Below is a small trained network, with its code and all its weights. Each question gives an input and a class and asks what happens when units are switched off, that is, made to give their printed mean instead of their output.

import numpy as np


def w(rows, s, z=0):
    codes = np.array(rows[::2]) - 128.0
    scale = np.full(codes.shape[1], s)
    scale[-1] = z or s
    return codes * scale


def f(y):
    return y / 2 * (1 + np.tanh(0.7978845608 * (y + 0.044715 * y**3)))


def log_softmax(a):
    a = a - a.max(-1, keepdims=True)
    return a - np.log(np.exp(a).sum(-1, keepdims=True))


def net(x, mask):
    res = np.array(x, float).reshape(1, 7) / 4 @ E
    y = f(res @ A[0][:, :-1].T + A[0][:, -1])
    res = res + np.where(mask, y, B[0][:, -1]) @ B[0][:, :-1]
    return log_softmax(res[-1] @ U[:, :-1].T + U[:, -1])


A, B = {}, {}
E = w([
[123,78,87,82,119,134,115,41,209,114],'x0',
[173,161,82,48,114,219,84,209,143,103],'x1',
[158,35,191,88,128,58,114,217,189,97],'x2',
[178,103,2,248,80,117,108,147,184,143],'x3',
[143,119,127,129,92,122,114,133,171,230],'x4',
[62,176,110,110,11,100,161,134,106,63],'x5',
[103,97,181,196,100,197,42,148,192,153],'x6',
],0.0084)
A[0] = w([
[140,81,83,102,106,131,125,32,208,96,56],'n0',
[134,125,143,158,126,171,187,194,91,145,73],'n1',
[215,110,80,183,170,120,113,128,131,127,93],'n2',
[135,148,96,186,121,183,123,59,81,140,112],'n3',
[154,174,149,213,117,85,114,203,66,155,92],'n4',
[147,91,157,159,114,108,167,83,103,141,62],'n5',
[160,124,48,96,121,184,130,204,149,123,75],'n6',
[169,150,53,122,149,42,177,159,102,147,119],'n7',
[184,92,82,178,236,141,127,133,145,147,153],'n8',
[152,50,148,126,120,53,126,196,166,83,4],'n9',
[82,141,76,156,9,87,148,156,144,83,112],'n10',
[68,120,171,220,112,185,77,156,159,112,57],'n11',
[76,95,140,231,149,26,147,84,132,145,47],'n12',
],0.012,0.0042)
B[0] = w([
[60,12,92,204,185,97,106,167,137,58,211],'n0',
[99,72,134,181,113,143,46,110,181,114,168],'n1',
[76,149,185,79,127,135,174,157,82,116,211],'n2',
[123,214,101,174,119,118,165,148,146,208,225],'n3',
[45,45,84,161,192,117,114,151,183,65,219],'n4',
[159,165,153,101,134,143,79,154,144,92,163],'n5',
[154,190,137,103,65,147,106,175,182,22,217],'n6',
[192,24,100,145,121,119,160,60,114,130,218],'n7',
[117,139,208,102,136,111,102,102,101,210,246],'n8',
[101,252,65,202,116,149,163,85,110,240,220],'n9',
[118,151,241,71,187,142,106,115,82,208,231],'n10',
[212,55,83,80,123,70,211,58,84,112,227],'n11',
[165,190,121,61,57,190,91,192,164,39,234],'n12',
],0.012,0.011)
U = w([
[84,110,253,62,159,113,88,121,112,179,163],'0',
[196,168,88,90,53,149,60,166,184,50,101],'1',
[101,228,10,221,115,124,138,76,150,182,36],'2',
[36,47,79,176,175,84,62,138,178,78,34],'3',
[237,36,77,91,80,70,199,51,106,104,170],'4',
[83,96,204,87,126,131,182,165,126,141,254],'5',
],0.008,0.0036)

Each question gives the input, the list of numbers given to net, and the class t.
The units are the neurons (one row each of A and B). Each row of codes is followed by its name. A weight is (code - 128) times the scale printed after its matrix; where a second scale follows, it is the last column's (A, B and U).
mask holds one flag per neuron, in row order. A switched-off neuron (its flag False) gives its mean, the last column of its row in B, instead of its output. The means were averaged over made-up inputs and are rounded, as every weight is.
A unit's drop is (log p(t) with every unit on - log p(t) with that unit switched off) / (log p(t) with every unit on - log p(t) with every unit switched off).
The circuit of an input: a set's keep is (log p(t) with only the set's units on - log p(t) with every unit switched off) / (log p(t) with every unit on - log p(t) with every unit switched off). Starting from the 12 units with the biggest drops (on a tie, the unit counted first), units are removed one at a time, each time the one whose removal leaves the highest keep (on an exact tie, the one counted first), for as long as the keep stays at least 0.8.
units of the circuit, in order: the units of the circuit, biggest drop first
most important unit: the unit with the biggest drop
k most important neurons: the k neurons with the biggest drops, biggest first
drop when u is switched off: that unit's drop, to one decimal
input [4,-2,-7,8,8,4,6], class 5: most important unit => n10
input [2,-1,-7,7,0,7,0], class 0: 2 most important neurons => [n10, n9]
input [-7,-2,0,4,3,1,-4], class 3: 2 most important neurons => [n4, n11]
input [-1,-4,8,-8,4,-7,-2], class 2: 3 most important neurons => [n9, n10, n2]
input [2,5,-8,-6,7,7,8], class 2: 4 most important neurons => [n3, n7, n8, n2]
input [-5,-6,1,7,-8,-5,-1], class 5: 4 most important neurons => [n2, n8, n6, n4]
input [-2,-7,0,-7,0,-4,0], class 1: units of the circuit, in order => [n12, n10]
input [-6,-1,-5,7,-7,-3,-6], class 5: 3 most important neurons => [n2, n9, n8]
input [-7,8,1,-2,2,-3,2], class 1: 2 most important neurons => [n6, n0]
input [3,4,7,0,-4,4,8], class 4: 2 most important neurons => [n11, n3]
input [5,-1,0,4,7,5,6], class 4: 4 most important neurons => [n11, n4, n8, n2]
input [3,6,-5,7,2,-1,6], class 5: 3 most important neurons => [n2, n12, n8]
input [3,6,-3,-4,-2,0,-8], class 4: 2 most important neurons => [n12, n7]
input [6,3,-4,0,0,4,-5], class 3: 2 most important neurons => [n0, n11]
input [8,-6,-7,-8,4,-2,1], class 3: most important unit => n0
input [-8,-7,-6,5,2,-3,1], class 3: 3 most important neurons => [n4, n6, n9]
input [7,2,-5,-5,-7,-2,-7], class 3: units of the circuit, in order => [n11, n0]
input [-6,-2,-5,7,7,0,-5], class 5: units of the circuit, in order => [n2, n10]
input [-1,-6,2,-1,-6,-3,-6], class 1: drop when n7 is switched off => -0.1
input [-2,3,5,8,2,2,7], class 5: most important unit => n10
input [6,0,-6,8,-1,-1,-1], class 5: drop when n4 is switched off => 0.2
input [-3,2,-6,6,-2,8,-4], class 0: drop when n10 is switched off => 1.9
